Look-ups in named tables: a row name and a column name give one cell, copied from the table.

gib
          mag  getop  rudopu
zusupif  0.53   0.61    0.34
fani     0.53   0.07    0.25
sinukes  0.83   0.65    0.62
pemid    0.60   0.57    0.87
sed      0.36   0.30    0.40
fopek    0.53   0.74    0.83
rumuk    0.51   0.17    0.78
zuduruk  0.66   0.97    0.47

mag of sed is 0.36
mag of fopek is 0.53
mag of rumuk is 0.51
getop of sed is 0.30
rudopu of zusupif is 0.34
mag of zuduruk is 0.66
getop of fani is 0.07
rudopu of sed is 0.40
mag of fani is 0.53
rudopu of fopek is 0.83

nep =
cols = betatem, fonur, mapo, pirel, loz, faras, rutim, ton, tepuni, rese
kesemeg: [8.99, 6.02, 7.50, 6.46, 6.31, 7.12, 5.11, 2.61, 7.40, 5.94]
sudof: [8.76, 5.14, 7.75, 6.28, 6.87, 7.39, 4.61, 2.23, 7.50, 6.21]
fis: [8.94, 5.45, 7.64, 6.34, 6.64, 7.29, 4.76, 2.23, 7.48, 6.06]
domeseb: [8.09, 4.65, 7.95, 6.21, 7.37, 7.53, 4.53, 2.83, 7.44, 6.66]
zon: [7.68, 4.55, 7.97, 6.22, 7.57, 7.56, 4.64, 3.39, 7.37, 6.88]
sumir: [7.03, 4.72, 7.85, 6.31, 7.76, 7.50, 5.07, 4.57, 7.21, 7.18]
vizukon: [9.00, 5.76, 7.55, 6.40, 6.45, 7.20, 4.94, 2.37, 7.45, 5.97]
vuze: [8.46, 4.85, 7.87, 6.23, 7.12, 7.47, 4.52, 2.43, 7.48, 6.42]
dasazu: [8.91, 6.25, 7.47, 6.51, 6.20, 7.06, 5.26, 2.88, 7.35, 5.94]
zug: [6.85, 4.92, 7.74, 6.38, 7.74, 7.44, 5.32, 5.05, 7.14, 7.23]
nileze: [7.32, 4.58, 7.93, 6.26, 7.70, 7.55, 4.83, 3.99, 7.29, 7.06]

fis, loz: 6.64
nileze, fonur: 4.58
nileze, faras: 7.55
zug, faras: 7.44
kesemeg, rutim: 5.11
zug, loz: 7.74
Which row has the largest rese? zug

godenet.csv
,bimuza,mirul,kolesa,bovenez,sen
liribud,-2,-5,6,-12,-30
kugavo,-12,17,8,-7,12
pomo,19,-33,0,35,-12
kes,7,8,11,-33,16
suvof,7,-54,-8,-22,19
vad,-4,55,-8,-12,-23
zonep,7,4,23,28,-31
teb,6,-33,-7,15,-9
mokoteb,22,43,16,7,-7
bivolup,-7,7,-1,27,23
nesutok,-1,20,-15,-20,7

What is the kolesa of vad in godenet? -8
What is the kolesa of zonep in godenet? 23
What is the bovenez of zonep in godenet? 28
What is the bimuza of bivolup in godenet? -7
What is the bovenez of mokoteb in godenet? 7
What is the bovenez of teb in godenet? 15
What is the sen of kes in godenet? 16
What is the bovenez of pomo in godenet? 35
What is the mirul of pomo in godenet? -33
What is the bimuza of suvof in godenet? 7
What is the kolesa of nesutok in godenet? -15
What is the sen of pomo in godenet? -12
What is the bimuza of nesutok in godenet? -1

Table tutot
	vut	muti	rom	zodam	fesemas	zab
gofava	38	77	177	110	106	195
lateti	42	53	16	20	222	199
sizu	214	36	114	49	174	41
mukofi	224	210	106	17	219	56
zose	26	38	193	82	109	208
timaz	37	45	181	95	117	204
fetogez	21	234	162	213	39	195
neroga	215	134	100	83	157	39
sigur	157	21	32	100	67	52
paturo	14	168	61	207	29	97
fatome	146	55	39	74	101	118
sar	99	105	118	55	192	152
nalote	12	102	128	216	28	146

What is the vut of timaz in tutot?
37
What is the zab of mukofi in tutot?
56
What is the muti of sigur in tutot?
21
What is the zodam of zose in tutot?
82
What is the muti of neroga in tutot?
134
What is the fesemas of mukofi in tutot?
219
What is the zab of paturo in tutot?
97
What is the zodam of timaz in tutot?
95
What is the muti of sizu in tutot?
36
What is the vut of gofava in tutot?
38
What is the zodam of fetogez in tutot?
213
What is the vut of sar in tutot?
99
What is the muti of fatome in tutot?
55
What is the muti of mukofi in tutot?
210
What is the fesemas of zose in tutot?
109
What is the rom of zose in tutot?
193

Table kifogel
|  | fuv | doz | zad | vebatu | golus | sobe | bido | pez | zik | timen |
|---|---|---|---|---|---|---|---|---|---|---|
| gilus | 2151 | 5023 | 4773 | 6028 | 4773 | 4773 | 3588 | 9485 | 6248 | 8837 |
| doberu | 3686 | 7018 | 4731 | 5872 | 1578 | 3307 | 6689 | 5931 | 4773 | 5020 |
| led | 7325 | 4425 | 6697 | 4773 | 4773 | 4773 | 222 | 3169 | 8527 | 6554 |

gilus, golus => 4773
gilus, zik => 6248
led, sobe => 4773
doberu, pez => 5931
doberu, vebatu => 5872
gilus, doz => 5023
gilus, bido => 3588
led, zik => 8527
Which row has the largest pez? gilus

mut:
cols = mimer, fidi, dab, tol, vudutam, san
pufa: [174, 50, 94, 50, 172, 42]
mog: [130, 181, 114, 192, 71, 193]
tugikob: [153, 133, 97, 122, 106, 179]
petakef: [62, 117, 179, 150, 123, 144]
tozo: [161, 141, 70, 69, 152, 143]
vope: [164, 176, 103, 192, 73, 165]
notedu: [94, 171, 142, 76, 151, 175]
zarob: [163, 70, 53, 47, 155, 57]
mumisu: [91, 114, 167, 174, 85, 111]
tunopi: [150, 160, 100, 60, 162, 183]
vota: [174, 157, 58, 186, 83, 146]
vesalup: [130, 136, 129, 75, 138, 124]

mimer of vota: 174
dab of vesalup: 129
mimer of petakef: 62
dab of notedu: 142
vudutam of tunopi: 162
mimer of pufa: 174
fidi of petakef: 117
san of notedu: 175
san of vope: 165
fidi of notedu: 171
fidi of zarob: 70
vudutam of petakef: 123
vudutam of pufa: 172
dab of mumisu: 167
fidi of mog: 181
vudutam of vesalup: 138
dab of vota: 58
tol of petakef: 150

kimup =
columns: pana, mero, nonukis, duvefu
tif: [6.45, 0.75, 2.80, 4.90]
filebo: [4.15, 8.13, 6.38, 5.22]
lidul: [-8.77, 7.76, -1.51, 5.92]

duvefu of filebo is 5.22
nonukis of filebo is 6.38
pana of tif is 6.45
mero of filebo is 8.13
pana of lidul is -8.77
duvefu of tif is 4.90
pana of filebo is 4.15
nonukis of lidul is -1.51
mero of lidul is 7.76
nonukis of tif is 2.80

Table melanuk
,salip,ruzuno,ruk,kuzibig,zuvo,zerato,nam
gelur,44,34,34,59,11,25,12
dov,65,55,90,85,35,66,45
ril,52,54,65,82,21,55,60
fel,46,62,58,39,74,64,76
sif,51,53,40,42,64,54,52

zuvo of gelur: 11
nam of dov: 45
zuvo of ril: 21
nam of ril: 60
kuzibig of gelur: 59
ruzuno of ril: 54
kuzibig of ril: 82
salip of fel: 46
ruk of dov: 90
salip of ril: 52
nam of gelur: 12
ruzuno of dov: 55
zerato of dov: 66
ruzuno of gelur: 34
salip of sif: 51
kuzibig of sif: 42
zerato of ril: 55
Which row has the largest zuvo? fel

Table luv
,bil,nukekav,suv,tos,tek
tezo,61,23,47,47,43
zafavig,77,83,46,35,35
ran,53,61,66,77,39

tos of ran: 77
tek of zafavig: 35
suv of ran: 66
nukekav of ran: 61
suv of zafavig: 46
suv of tezo: 47
tek of tezo: 43
tek of ran: 39
bil of zafavig: 77
nukekav of tezo: 23
bil of ran: 53
bil of tezo: 61
nukekav of zafavig: 83
tos of tezo: 47
tos of zafavig: 35

zonum
|  | mife | limugub | gor | sabigen |
|---|---|---|---|---|
| zorasav | 1.9 | -1.4 | -3.1 | -3.6 |
| zanibol | -2.6 | -0.3 | 6.7 | -2.0 |
| bobezer | 4.3 | 1.7 | 4.8 | 0.8 |
| sisanem | -4.4 | 6.8 | 3.7 | 4.2 |
| zirato | -2.4 | -1.5 | 4.9 | -6.7 |

zorasav, limugub -> -1.4
sisanem, limugub -> 6.8
bobezer, gor -> 4.8
bobezer, limugub -> 1.7
sisanem, gor -> 3.7
zorasav, mife -> 1.9
sisanem, sabigen -> 4.2
zirato, sabigen -> -6.7
bobezer, sabigen -> 0.8
zanibol, sabigen -> -2.0
bobezer, mife -> 4.3
zorasav, sabigen -> -3.6
zorasav, gor -> -3.1
zirato, gor -> 4.9
sisanem, mife -> -4.4
zirato, limugub -> -1.5
zanibol, limugub -> -0.3
zanibol, mife -> -2.6
Which row has the largest limugub? sisanem

gopofu:
         gonimi  zozozuz  dol
ros         241      177  196
sazuv       188      164  151
zesu        145      152  240
zepape      159      157  131
palebet      38      124  211
ren         231      176  140
mafunad     155      156   95
rab          74      136   43

mafunad, gonimi: 155
ros, dol: 196
zesu, gonimi: 145
ren, gonimi: 231
rab, gonimi: 74
zesu, zozozuz: 152
sazuv, gonimi: 188
rab, zozozuz: 136
mafunad, zozozuz: 156
sazuv, dol: 151
palebet, dol: 211
sazuv, zozozuz: 164
ros, zozozuz: 177
zepape, gonimi: 159
palebet, gonimi: 38
mafunad, dol: 95
ros, gonimi: 241
palebet, zozozuz: 124
ren, zozozuz: 176

setar =
|  | bemig | bik |
|---|---|---|
| rif | -4 | 18 |
| bitafa | -54 | -22 |
| kaba | 51 | 52 |
| dumisor | 48 | 26 |
| donori | -12 | 0 |
| gapif | 50 | 89 |
| leram | 24 | 39 |

bik of dumisor is 26
bemig of rif is -4
bemig of dumisor is 48
bik of rif is 18
bik of gapif is 89
bik of donori is 0
bemig of bitafa is -54
bemig of leram is 24
bik of leram is 39
bemig of kaba is 51
bik of kaba is 52
bemig of donori is -12
bemig of gapif is 50
bik of bitafa is -22
Which row has the largest bik? gapif

